Below is a small trained network, with its code and all its weights. Each question gives an input and a target symbol and asks what happens when units are switched off, that is, made to give their printed mean instead of their output.

import numpy as np


def w(rows, s, z=0):
    codes = np.array(rows[::2]) - 128.0
    scale = np.full(codes.shape[1], s)
    scale[-1] = z or s
    return codes * scale


def norm(h):
    return h / np.sqrt((h * h).mean(-1, keepdims=True) + 1e-5)


def f(y):
    return y / 2 * (1 + np.tanh(0.7978845608 * (y + 0.044715 * y**3)))


def softmax(a):
    e = np.exp(a - a.max(-1, keepdims=True))
    return e / e.sum(-1, keepdims=True)


def log_softmax(a):
    a = a - a.max(-1, keepdims=True)
    return a - np.log(np.exp(a).sum(-1, keepdims=True))


def net(x, mask):
    ids = ['ΓΛΞΠΣαβδζηθμτψω'.index(c) for c in x.split()]
    T = len(ids)
    res = E[ids] + P[:T]
    r = norm(res)
    for j in range(3):
        rows = slice(3 * j, 3 * j + 3)
        q, k, v = (r @ M[0][rows].T for M in (Q, K, V))
        z = softmax(np.where(np.tri(T) > 0, q @ k.T / 3**0.5, -1e9)) @ v
        o = O[0][rows]
        res = res + np.where(mask[j], z, o[:, -1]) @ o[:, :-1]
    y = f(norm(res) @ A[0][:, :-1].T + A[0][:, -1])
    res = res + np.where(mask[3:11], y, B[0][:, -1]) @ B[0][:, :-1]
    return log_softmax(norm(res)[-1] @ U[:, :-1].T + U[:, -1])


Q, K, V, O, A, B = {}, {}, {}, {}, {}, {}
E = w([
[170,137,161],'Γ',
[166,93,167],'Λ',
[209,134,2],'Ξ',
[115,251,103],'Π',
[96,89,136],'Σ',
[87,159,149],'α',
[91,163,145],'β',
[95,157,134],'δ',
[90,164,145],'ζ',
[104,101,58],'η',
[82,152,154],'θ',
[2,190,224],'μ',
[74,159,154],'τ',
[170,76,94],'ψ',
[245,172,65],'ω',
],0.021)
P = w([
[253,126,83],'0',
[212,144,106],'1',
[186,148,119],'2',
[148,150,124],'3',
[134,162,130],'4',
[112,166,137],'5',
[102,187,136],'6',
[84,188,128],'7',
[79,180,129],'8',
[76,184,129],'9',
[77,207,127],'10',
[79,220,114],'11',
[71,212,137],'12',
],0.0031)
Q[0] = w([
[115,125,154],'h1',
[203,163,170],'h1',
[239,69,217],'h1',
[171,153,133],'h2',
[31,179,188],'h2',
[141,250,166],'h2',
[217,56,87],'h3',
[139,173,116],'h3',
[75,110,201],'h3',
],0.017)
K[0] = w([
[108,137,126],'h1',
[183,153,194],'h1',
[154,102,188],'h1',
[143,83,144],'h2',
[154,204,171],'h2',
[140,144,209],'h2',
[222,146,149],'h3',
[78,170,111],'h3',
[90,2,113],'h3',
],0.02)
V[0] = w([
[99,113,130],'h1',
[212,182,142],'h1',
[155,171,157],'h1',
[145,120,116],'h2',
[208,108,254],'h2',
[43,91,95],'h2',
[1,21,76],'h3',
[42,138,123],'h3',
[120,135,186],'h3',
],0.0078)
O[0] = w([
[80,132,110,98],'h1',
[216,123,132,225],'h1',
[228,21,120,197],'h1',
[159,144,150,115],'h2',
[146,53,223,85],'h2',
[159,161,67,75],'h2',
[81,3,53,18],'h3',
[233,38,84,253],'h3',
[197,66,209,159],'h3',
],0.0046,0.0027)
A[0] = w([
[161,193,104,139],'n1',
[135,90,133,91],'n2',
[129,148,95,113],'n3',
[110,31,133,140],'n4',
[113,100,247,119],'n5',
[94,163,119,124],'n6',
[86,144,210,147],'n7',
[97,52,79,11],'n8',
],0.016,0.012)
B[0] = w([
[48,87,178,254],'n1',
[225,119,138,117],'n2',
[84,122,173,149],'n3',
[235,73,126,144],'n4',
[88,152,255,167],'n5',
[145,75,150,167],'n6',
[87,212,115,174],'n7',
[82,44,153,129],'n8',
],0.0092,0.0095)
U = w([
[185,108,249,96],'Γ',
[162,153,42,138],'Λ',
[137,114,109,84],'Ξ',
[139,117,122,81],'Π',
[135,23,97,246],'Σ',
[128,140,125,124],'α',
[110,109,139,89],'β',
[43,19,172,21],'δ',
[122,103,122,84],'ζ',
[56,115,30,208],'η',
[215,182,104,171],'θ',
[133,128,103,98],'μ',
[141,254,108,88],'τ',
[201,93,95,255],'ψ',
[87,54,145,134],'ω',
],0.014,0.0055)

Each question gives the input, a string of symbols that net reads in full, and the target symbol t.
The units are the heads (3 rows each of Q, K, V and O) and the neurons (one row each of A and B). Each row of codes is followed by its name. A weight is (code - 128) times the scale printed after its matrix; where a second scale follows, it is the last column's (O, A, B and U).
mask holds one flag per unit, heads first, then neurons. A switched-off unit (its flag False) gives its mean, the last column of its rows in O or B, instead of its output. The means were averaged over made-up inputs and are rounded, as every weight is.
A unit's drop is (log p(t) with every unit on - log p(t) with that unit switched off) / (log p(t) with every unit on - log p(t) with every unit switched off).
The circuit of an input: a set's keep is (log p(t) with only the set's units on - log p(t) with every unit switched off) / (log p(t) with every unit on - log p(t) with every unit switched off). Starting from all 11 units, units are removed one at a time, each time the one whose removal leaves the highest keep (on an exact tie, the one counted first), for as long as the keep stays at least 0.8.
units of the circuit, in order: the units of the circuit, biggest drop first
most important unit: the unit with the biggest drop
top k neurons: the k neurons with the biggest drops, biggest first
heads that matter: for each layer, one digit per head in row order, 1 if its drop is at least 0.15 and else 0, layers parted by /
drop when u is switched off: that unit's drop, to one decimal
input ψ Γ Π τ Σ Π Π Π ζ, target Σ: most important unit => h3
input τ η Ξ Ξ δ Π β, target η: units of the circuit, in order => (h3; n5; n1)
input Π Σ Π Π τ, target Σ: units of the circuit, in order => (h3; n4; n1)
input ψ δ Π Π Π Γ Π Ξ Π Λ δ, target Γ: units of the circuit, in order => (h2; n1)
input Λ η Ξ, target η: units of the circuit, in order => (h3; n1; n4)
input ψ η Λ ψ ψ ζ Ξ Π δ η Π ψ, target η: units of the circuit, in order => (h2; h3)
input Λ δ β Π δ Π ψ η Π Π τ δ τ, target η: heads that matter => 001
input β Π η Π Π α, target η: units of the circuit, in order => (h3; n1; n5)
input δ δ Π Λ Π Π Π Γ α δ, target Γ: top 2 neurons => (n4; n5)
input θ η δ, target η: heads that matter => 101
input Π Π Λ Π Π Π δ Γ Π Λ Π τ, target Γ: units of the circuit, in order => (h2; h3; n4; n1)
input Π Σ μ δ, target Σ: units of the circuit, in order => (h3; n4)
input η Π Π τ δ δ ζ, target η: top 2 neurons => (n5; n1)
input Σ τ Π ψ δ ψ Π Π Π δ, target Σ: top 3 neurons => (n4; n1; n7)
input δ ψ Σ Π η Ξ Π Λ Π Ξ τ, target η: units of the circuit, in order => (h3; n1; n5; h2)
input ω Π δ α Π Π Π δ η Π Π θ, target η: units of the circuit, in order => (h3; n1; n5)
input Π δ θ δ Π ω Π ω Γ δ δ Σ, target Σ: top 2 neurons => (n4; n8)
input μ Π Π δ ψ, target ψ: top 2 neurons => (n1; n5)
input δ Σ β, target Σ: drop when h3 is switched off => 1.1
input Π δ η Ξ δ θ μ θ, target η: drop when h2 is switched off => 0.1
input Π Π Π Π ω η ψ ψ ω ψ ψ Λ α, target η: drop when n7 is switched off => 0.0
input Π δ Π ψ δ τ, target τ: drop when n7 is switched off => 0.7
